Below are the code and all the weights of a small trained network. Each question names an input and a target symbol and asks about switching units off, where a switched-off unit gives its printed mean instead of its output.

import numpy as np


def w(rows, s, z=0):
    codes = np.array(rows[::2]) - 128.0
    scale = np.full(codes.shape[1], s)
    scale[-1] = z or s
    return codes * scale


def norm(h):
    return h / np.sqrt((h * h).mean(-1, keepdims=True) + 1e-5)


def f(y):
    return np.maximum(y, 0)


def softmax(a):
    e = np.exp(a - a.max(-1, keepdims=True))
    return e / e.sum(-1, keepdims=True)


def log_softmax(a):
    a = a - a.max(-1, keepdims=True)
    return a - np.log(np.exp(a).sum(-1, keepdims=True))


def net(x, mask):
    ids = ['βδεζηθμπφ'.index(c) for c in x.split()]
    T = len(ids)
    res = E[ids] + P[:T]
    u = 0
    for l in range(2):
        q, k, v = (norm(res) @ M[l].T for M in (Q, K, V))
        z = softmax(np.where(np.tri(T) > 0, q @ k.T / 4**0.5, -1e9)) @ v
        res = res + np.where(mask[u], z, O[l][:, -1]) @ O[l][:, :-1]
        u += 1
        y = f(norm(res) @ A[l][:, :-1].T + A[l][:, -1])
        res = res + np.where(mask[u : u + 4], y, B[l][:, -1]) @ B[l][:, :-1]
        u += 4
    return log_softmax(norm(res)[-1] @ U[:, :-1].T + U[:, -1])


Q, K, V, O, A, B = {}, {}, {}, {}, {}, {}
E = w([
[205,113,100,122,112,154,156,84,89],'β',
[106,2,123,11,107,86,137,80,76],'δ',
[163,152,109,53,174,201,167,145,39],'ε',
[157,136,156,137,118,120,41,109,23],'ζ',
[95,99,94,136,172,138,126,77,147],'η',
[173,76,148,127,86,102,163,174,127],'θ',
[162,144,37,157,56,52,105,5,56],'μ',
[171,48,167,178,60,201,144,146,67],'π',
[251,85,104,123,118,188,64,133,145],'φ',
],0.016)
P = w([
[107,120,8,171,3,120,154,54,120],'0',
[137,151,118,132,20,143,151,61,144],'1',
[120,91,122,151,121,114,174,96,109],'2',
[180,210,222,132,93,115,163,48,168],'3',
[189,179,194,132,129,120,154,90,137],'4',
[153,94,155,116,178,124,159,133,105],'5',
[159,94,143,96,190,120,144,146,110],'6',
[164,104,148,95,186,120,126,153,119],'7',
[178,138,149,104,177,115,94,143,138],'8',
],0.0063)
Q[0] = w([
[3,230,86,173,150,141,184,183,131],'0.h0',
[129,106,151,149,126,98,171,153,103],'0.h0',
[110,155,120,157,140,178,139,160,136],'0.h0',
[131,66,112,130,85,152,60,85,76],'0.h0',
],0.011)
K[0] = w([
[140,65,131,220,2,33,107,75,133],'0.h0',
[219,105,159,106,157,142,162,105,111],'0.h0',
[152,98,71,144,101,97,120,126,128],'0.h0',
[84,228,105,70,121,128,127,184,137],'0.h0',
],0.0073)
V[0] = w([
[118,123,124,183,184,133,214,45,156],'0.h0',
[239,16,137,189,65,85,96,83,73],'0.h0',
[43,92,184,254,151,125,75,105,245],'0.h0',
[145,149,45,186,114,182,161,172,100],'0.h0',
],0.0073)
O[0] = w([
[3,100,58,95,124,162,139,118,155,171],'0.h0',
[139,143,76,161,47,128,56,159,169,174],'0.h0',
[145,46,25,213,208,141,105,216,99,5],'0.h0',
[139,244,149,164,151,230,156,96,129,161],'0.h0',
],0.0071,0.012)
A[0] = w([
[55,106,174,169,214,132,130,113,151,34],'0.n0',
[120,149,187,192,184,142,99,82,6,164],'0.n1',
[99,114,145,149,144,105,173,231,166,9],'0.n2',
[194,117,50,89,109,163,164,173,131,212],'0.n3',
],0.011,0.0015)
B[0] = w([
[195,143,158,12,77,88,92,166,104,229],'0.n0',
[97,133,108,91,120,75,30,151,140,195],'0.n1',
[86,169,116,81,98,121,141,222,183,142],'0.n2',
[126,114,128,119,99,157,181,92,183,254],'0.n3',
],0.011,0.0037)
Q[1] = w([
[89,169,120,92,144,186,117,124,249],'1.h0',
[105,55,191,139,139,135,20,174,165],'1.h0',
[87,138,136,194,184,32,111,100,90],'1.h0',
[83,89,101,54,171,111,135,92,167],'1.h0',
],0.019)
K[1] = w([
[108,130,129,103,189,185,147,166,198],'1.h0',
[190,69,84,116,174,159,100,232,124],'1.h0',
[111,147,5,129,130,84,136,120,119],'1.h0',
[109,140,114,95,178,136,203,103,88],'1.h0',
],0.02)
V[1] = w([
[120,133,100,119,68,103,255,164,98],'1.h0',
[187,148,64,105,217,58,143,95,132],'1.h0',
[191,61,140,153,152,200,151,83,69],'1.h0',
[74,156,165,151,179,164,120,153,83],'1.h0',
],0.013)
O[1] = w([
[138,164,201,248,129,65,135,94,123,208],'1.h0',
[172,254,106,101,83,119,119,88,182,26],'1.h0',
[165,131,170,88,128,173,110,52,46,91],'1.h0',
[157,106,106,96,142,68,151,135,33,1],'1.h0',
],0.0095,0.0085)
A[1] = w([
[150,181,182,80,253,96,151,157,151,98],'1.n0',
[131,102,148,147,151,152,181,91,187,84],'1.n1',
[162,82,88,162,74,142,131,119,148,71],'1.n2',
[178,173,149,89,181,95,61,213,74,246],'1.n3',
],0.018,0.0013)
B[1] = w([
[138,11,21,164,81,120,199,210,174,179],'1.n0',
[119,229,161,56,129,129,144,154,113,246],'1.n1',
[162,76,123,123,218,81,129,148,74,202],'1.n2',
[207,240,54,86,82,128,189,166,67,149],'1.n3',
],0.012,0.011)
U = w([
[70,255,211,122,116,194,150,66,89,157],'β',
[131,64,204,54,110,33,107,69,174,66],'δ',
[173,84,86,135,71,129,211,104,127,91],'ε',
[179,176,120,108,104,84,59,224,49,113],'ζ',
[50,162,60,98,232,160,166,155,203,173],'η',
[149,144,211,216,183,88,171,211,180,112],'θ',
[112,126,83,214,112,130,95,33,172,254],'μ',
[79,80,177,188,126,188,87,145,18,161],'π',
[216,91,170,100,175,234,84,119,173,47],'φ',
],0.0063,0.0029)

Each question gives the input, a string of symbols that net reads in full, and the target symbol t.
The units are the heads (4 rows each of Q, K, V and O) and the neurons (one row each of A and B). Each row of codes is followed by its name. A weight is (code - 128) times the scale printed after its matrix; where a second scale follows, it is the last column's (O, A, B and U).
mask holds one flag per unit, layer by layer, with each layer's heads first. A switched-off unit (its flag False) gives its mean, the last column of its rows in O or B, instead of its output. The means were averaged over made-up inputs and are rounded, as every weight is.
A unit's drop is (log p(t) with every unit on - log p(t) with that unit switched off) / (log p(t) with every unit on - log p(t) with every unit switched off).
The circuit of an input: a set's keep is (log p(t) with only the set's units on - log p(t) with every unit switched off) / (log p(t) with every unit on - log p(t) with every unit switched off). Starting from all 10 units, units are removed one at a time, each time the one whose removal leaves the highest keep (on an exact tie, the one counted first), for as long as the keep stays at least 0.8.
units of the circuit, in order: the units of the circuit, biggest drop first
top k neurons: the k neurons with the biggest drops, biggest first
top k neurons in layer l: the k neurons of layer l with the biggest drops, biggest first
drop of u: that unit's drop, to one decimal
input β β μ η μ, target η: units of the circuit, in order : 0.h0; 1.h0
input ε φ μ θ, target β: units of the circuit, in order : 0.h0
input η δ φ θ ε ε ε ε, target ε: top 2 neurons : 1.n0; 1.n1
input β β η η δ η η η β, target η: top 2 neurons : 1.n1; 0.n3
input η θ η, target θ: top 2 neurons : 0.n0; 0.n3
input ζ φ η β η π η, target π: units of the circuit, in order : 0.n0; 0.h0; 1.h0
input θ β η δ ζ β ε η, target δ: units of the circuit, in order : 0.n0; 1.h0; 1.n1
input ε ε δ ζ θ η η ε η, target ε: top 2 neurons : 1.n0; 0.n0
input η μ β η η θ μ η, target θ: top 3 neurons : 0.n0; 0.n2; 0.n3
input δ θ η η ε η ζ η, target ζ: units of the circuit, in order : 0.n0; 0.h0
input φ η θ, target θ: top 2 neurons in layer 0 : 0.n3; 0.n2
input δ θ θ, target θ: top 2 neurons in layer 1 : 1.n2; 1.n1
input η η π η μ, target μ: units of the circuit, in order : 1.h0; 1.n1; 0.h0
input θ β π θ η, target η: units of the circuit, in order : 0.h0
input φ ε η φ η θ, target β: top 2 neurons in layer 0 : 0.n0; 0.n1
input μ ε η, target β: top 2 neurons : 0.n0; 1.n0
input δ φ δ η π η, target π: top 2 neurons in layer 0 : 0.n0; 0.n1
input ζ φ δ θ η ε η, target δ: top 2 neurons in layer 0 : 0.n0; 0.n3
input θ μ η β φ ε δ, target β: top 2 neurons in layer 0 : 0.n0; 0.n1
input φ δ β η, target η: units of the circuit, in order : 1.h0
input θ η ζ η η ε ε, target ε: top 2 neurons : 1.n0; 0.n1
input ε θ η, target β: top 2 neurons in layer 1 : 1.n0; 1.n2
input φ ε μ η η β η η, target ζ: top 2 neurons in layer 0 : 0.n0; 0.n3
input μ η ε η η, target ε: top 2 neurons in layer 0 : 0.n0; 0.n1
input β μ ζ, target ζ: top 2 neurons in layer 1 : 1.n3; 1.n0
input η δ δ φ π, target π: drop of 1.h0 : 0.6
input θ η δ η β π θ μ, target μ: drop of 1.n1 : 0.2
